Here is a tiny trained network, its code and every weight. The questions are about switching its units off for an input and a class, where a switched-off unit gives its printed mean instead of its output.

import numpy as np


def w(rows, s, z=0):
    codes = np.array(rows[::2]) - 128.0
    scale = np.full(codes.shape[1], s)
    scale[-1] = z or s
    return codes * scale


def f(y):
    return np.maximum(y, 0)


def log_softmax(a):
    a = a - a.max(-1, keepdims=True)
    return a - np.log(np.exp(a).sum(-1, keepdims=True))


def net(x, mask):
    res = np.array(x, float).reshape(1, 7) / 4 @ E
    y = f(res @ A[0][:, :-1].T + A[0][:, -1])
    res = res + np.where(mask, y, B[0][:, -1]) @ B[0][:, :-1]
    return log_softmax(res[-1] @ U[:, :-1].T + U[:, -1])


A, B = {}, {}
E = w([
[129,128,128],'x0',
[128,128,129],'x1',
[104,129,215],'x2',
[129,128,128],'x3',
[129,9,127],'x4',
[127,127,128],'x5',
[28,123,103],'x6',
],0.012)
A[0] = w([
[169,142,142,171],'neuron 0',
[135,137,93,155],'neuron 1',
[161,140,139,159],'neuron 2',
[89,115,118,127],'neuron 3',
[74,95,100,18],'neuron 4',
[143,77,91,125],'neuron 5',
[154,46,113,133],'neuron 6',
[15,133,103,193],'neuron 7',
[129,56,123,189],'neuron 8',
[140,101,150,4],'neuron 9',
[117,6,175,8],'neuron 10',
[151,158,20,220],'neuron 11',
[126,91,139,74],'neuron 12',
[113,141,218,130],'neuron 13',
[138,92,102,118],'neuron 14',
[78,133,68,124],'neuron 15',
[147,105,71,154],'neuron 16',
[126,85,127,176],'neuron 17',
[152,50,67,124],'neuron 18',
[51,47,116,80],'neuron 19',
[128,128,130,89],'neuron 20',
],0.019,0.0034)
B[0] = w([
[168,86,129,178],'neuron 0',
[157,102,141,164],'neuron 1',
[152,89,136,168],'neuron 2',
[124,86,105,169],'neuron 3',
[98,65,63,181],'neuron 4',
[79,176,103,185],'neuron 5',
[82,213,93,212],'neuron 6',
[3,87,221,249],'neuron 7',
[148,159,36,208],'neuron 8',
[145,166,81,146],'neuron 9',
[237,58,46,240],'neuron 10',
[215,23,135,242],'neuron 11',
[163,107,119,160],'neuron 12',
[139,224,182,196],'neuron 13',
[99,164,115,167],'neuron 14',
[125,101,231,199],'neuron 15',
[59,159,139,185],'neuron 16',
[145,141,75,177],'neuron 17',
[46,199,89,217],'neuron 18',
[92,36,37,230],'neuron 19',
[132,127,131,128],'neuron 20',
],0.041,0.014)
U = w([
[181,3,84,236],'0',
[208,164,232,175],'1',
[90,227,94,165],'2',
[233,153,76,30],'3',
[138,49,234,43],'4',
[40,158,219,180],'5',
[60,109,89,2],'6',
],0.0063,0.0062)

Each question gives the input, the list of numbers given to net, and the class t.
The units are the neurons (one row each of A and B). Each row of codes is followed by its name. A weight is (code - 128) times the scale printed after its matrix; where a second scale follows, it is the last column's (A, B and U).
mask holds one flag per neuron, in row order. A switched-off neuron (its flag False) gives its mean, the last column of its row in B, instead of its output. The means were averaged over made-up inputs and are rounded, as every weight is.
A unit's drop is (log p(t) with every unit on - log p(t) with that unit switched off) / (log p(t) with every unit on - log p(t) with every unit switched off).
The circuit of an input: a set's keep is (log p(t) with only the set's units on - log p(t) with every unit switched off) / (log p(t) with every unit on - log p(t) with every unit switched off). Starting from the 12 units with the biggest drops (on a tie, the unit counted first), units are removed one at a time, each time the one whose removal leaves the highest keep (on an exact tie, the one counted first), for as long as the keep stays at least 0.8.
circuit, biggest first: the units of the circuit, biggest drop first
unit that matters most: the unit with the biggest drop
top k neurons: the k neurons with the biggest drops, biggest first
drop of u: that unit's drop, to one decimal
input [6,8,0,5,4,8,5], class 6: unit that matters most : neuron 11
input [5,-5,1,8,-1,-8,-3], class 1: circuit, biggest first : (neuron 19; neuron 10; neuron 7; neuron 8)
input [-1,-6,3,8,0,6,4], class 5: circuit, biggest first : (neuron 10; neuron 7)
input [-2,-3,1,6,-7,0,-2], class 1: top 2 neurons : (neuron 19; neuron 10)
input [6,4,1,-5,-6,-5,-1], class 1: top 3 neurons : (neuron 19; neuron 10; neuron 7)
input [-7,-2,2,-8,0,-1,7], class 5: top 2 neurons : (neuron 7; neuron 11)
input [-1,-1,0,0,1,-3,-4], class 2: top 2 neurons : (neuron 11; neuron 10)
input [-3,-6,3,-8,1,-6,-8], class 3: top 2 neurons : (neuron 7; neuron 15)
input [-1,7,0,-8,6,7,4], class 6: top 3 neurons : (neuron 11; neuron 18; neuron 6)
input [1,-5,-7,0,7,7,2], class 6: top 2 neurons : (neuron 18; neuron 19)
input [7,1,-7,-8,-7,3,1], class 4: top 2 neurons : (neuron 10; neuron 19)
input [5,-2,2,-2,-1,-6,1], class 5: top 2 neurons : (neuron 10; neuron 11)
input [-5,-6,0,3,-5,3,3], class 4: top 2 neurons : (neuron 18; neuron 6)
input [1,-7,-3,0,7,5,6], class 6: circuit, biggest first : (neuron 18)
input [0,-1,-8,-7,2,8,0], class 2: top 2 neurons : (neuron 18; neuron 7)
input [4,6,2,-5,3,7,-1], class 3: drop of neuron 11 : 0.1
input [1,-6,2,-1,-6,7,-2], class 1: drop of neuron 19 : 0.2
input [7,-4,6,8,0,7,-4], class 1: drop of neuron 7 : 0.0
